Below are the code and all the weights of a small trained network. Each question names an input and a class and asks about switching units off, where a switched-off unit gives its printed mean instead of its output.

import numpy as np


def w(rows, s, z=0):
    codes = np.array(rows[::2]) - 128.0
    scale = np.full(codes.shape[1], s)
    scale[-1] = z or s
    return codes * scale


def norm(h):
    return h / np.sqrt((h * h).mean(-1, keepdims=True) + 1e-5)


def f(y):
    return np.maximum(y, 0)


def log_softmax(a):
    a = a - a.max(-1, keepdims=True)
    return a - np.log(np.exp(a).sum(-1, keepdims=True))


def net(x, mask):
    res = np.array(x, float).reshape(1, 7) / 4 @ E
    u = 0
    for l in range(2):
        y = f(norm(res) @ A[l][:, :-1].T + A[l][:, -1])
        res = res + np.where(mask[u : u + 7], y, B[l][:, -1]) @ B[l][:, :-1]
        u += 7
    return log_softmax(norm(res)[-1] @ U[:, :-1].T + U[:, -1])


A, B = {}, {}
E = w([
[37,159,192,61,253],'x0',
[50,80,169,228,147],'x1',
[129,130,125,128,133],'x2',
[12,208,67,132,68],'x3',
[141,229,199,167,117],'x4',
[131,130,125,131,128],'x5',
[129,127,128,129,129],'x6',
],0.0065)
A[0] = w([
[11,209,20,80,47,27],'0.n0',
[142,168,157,139,121,55],'0.n1',
[97,30,47,114,95,102],'0.n2',
[115,108,157,191,98,108],'0.n3',
[54,22,25,94,176,2],'0.n4',
[201,83,137,97,158,149],'0.n5',
[118,226,205,200,108,150],'0.n6',
],0.012,0.005)
B[0] = w([
[84,88,243,194,173,254],'0.n0',
[125,114,177,92,70,142],'0.n1',
[179,162,171,92,93,216],'0.n2',
[127,85,89,99,162,174],'0.n3',
[231,133,173,63,2,207],'0.n4',
[112,60,246,202,109,218],'0.n5',
[234,54,167,58,21,229],'0.n6',
],0.0096,0.0077)
A[1] = w([
[67,167,201,20,233,195],'1.n0',
[229,70,213,130,121,246],'1.n1',
[138,116,33,121,174,123],'1.n2',
[244,72,156,155,249,45],'1.n3',
[129,3,136,226,27,253],'1.n4',
[19,170,110,103,65,195],'1.n5',
[36,203,138,142,131,140],'1.n6',
],0.0079,0.0034)
B[1] = w([
[184,163,6,145,127,158],'1.n0',
[89,171,72,101,136,255],'1.n1',
[106,74,125,124,99,128],'1.n2',
[69,127,177,173,103,153],'1.n3',
[96,155,83,112,195,228],'1.n4',
[143,81,163,177,170,134],'1.n5',
[166,185,124,180,145,133],'1.n6',
],0.011,0.017)
U = w([
[174,109,227,78,48,31],'0',
[75,105,252,209,192,232],'1',
[113,176,12,131,176,3],'2',
[82,146,86,107,174,247],'3',
],0.012,0.0015)

Each question gives the input, the list of numbers given to net, and the class t.
The units are the neurons (one row each of A and B). Each row of codes is followed by its name. A weight is (code - 128) times the scale printed after its matrix; where a second scale follows, it is the last column's (A, B and U).
mask holds one flag per neuron, layer by layer. A switched-off neuron (its flag False) gives its mean, the last column of its row in B, instead of its output. The means were averaged over made-up inputs and are rounded, as every weight is.
A unit's drop is (log p(t) with every unit on - log p(t) with that unit switched off) / (log p(t) with every unit on - log p(t) with every unit switched off).
The circuit of an input: a set's keep is (log p(t) with only the set's units on - log p(t) with every unit switched off) / (log p(t) with every unit on - log p(t) with every unit switched off). Starting from the 12 units with the biggest drops (on a tie, the unit counted first), units are removed one at a time, each time the one whose removal leaves the highest keep (on an exact tie, the one counted first), for as long as the keep stays at least 0.8.
units of the circuit, in order: the units of the circuit, biggest drop first
most important unit: the unit with the biggest drop
k most important neurons: the k neurons with the biggest drops, biggest first
k most important neurons of layer l: the k neurons of layer l with the biggest drops, biggest first
input [3,1,-5,-2,-8,8,0], class 0: units of the circuit, in order	[0.n4]
input [-8,5,1,-8,-4,2,4], class 1: 4 most important neurons	[0.n5 1.n0 1.n3 0.n6]
input [8,-3,2,-7,1,4,-8], class 2: 2 most important neurons	[1.n0 0.n0]
input [6,5,-2,2,1,-6,1], class 2: units of the circuit, in order	[1.n0 0.n5]
input [4,-7,3,-8,-5,6,-5], class 1: 2 most important neurons	[0.n5 1.n3]
input [-2,-4,-3,-2,3,8,8], class 3: 4 most important neurons	[0.n0 0.n4 1.n0 0.n5]
input [7,4,2,-4,8,5,-1], class 0: 3 most important neurons	[0.n6 1.n4 0.n0]
input [-6,-5,4,6,3,7,-6], class 1: 2 most important neurons of layer 1	[1.n0 1.n1]
input [-8,-1,-4,5,-8,2,-1], class 0: 2 most important neurons	[0.n2 0.n4]
input [-5,-5,-3,-5,-2,-7,7], class 1: units of the circuit, in order	[0.n5 0.n6]
input [6,-1,-4,-3,3,1,-8], class 2: 3 most important neurons	[1.n0 0.n0 0.n4]
input [1,4,6,-3,4,-2,-5], class 0: 2 most important neurons	[0.n6 1.n0]
input [6,6,7,5,4,3,-5], class 2: 3 most important neurons	[0.n5 1.n0 0.n4]
input [-4,-4,-2,4,-2,-6,5], class 1: most important unit	0.n0
input [-5,5,0,8,2,2,6], class 1: 2 most important neurons of layer 1	[1.n0 1.n1]
input [3,-3,8,-7,-5,-4,4], class 1: 2 most important neurons	[0.n5 0.n6]
input [-3,8,6,-6,5,-8,-6], class 3: 3 most important neurons of layer 0	[0.n0 0.n4 0.n3]
input [6,-6,-3,0,-2,-4,-2], class 2: units of the circuit, in order	[1.n0 0.n6]
input [-5,-8,-1,-4,3,7,8], class 3: 2 most important neurons of layer 1	[1.n0 1.n3]
input [3,5,-4,-2,0,-2,6], class 3: most important neuron of layer 0	[0.n2]
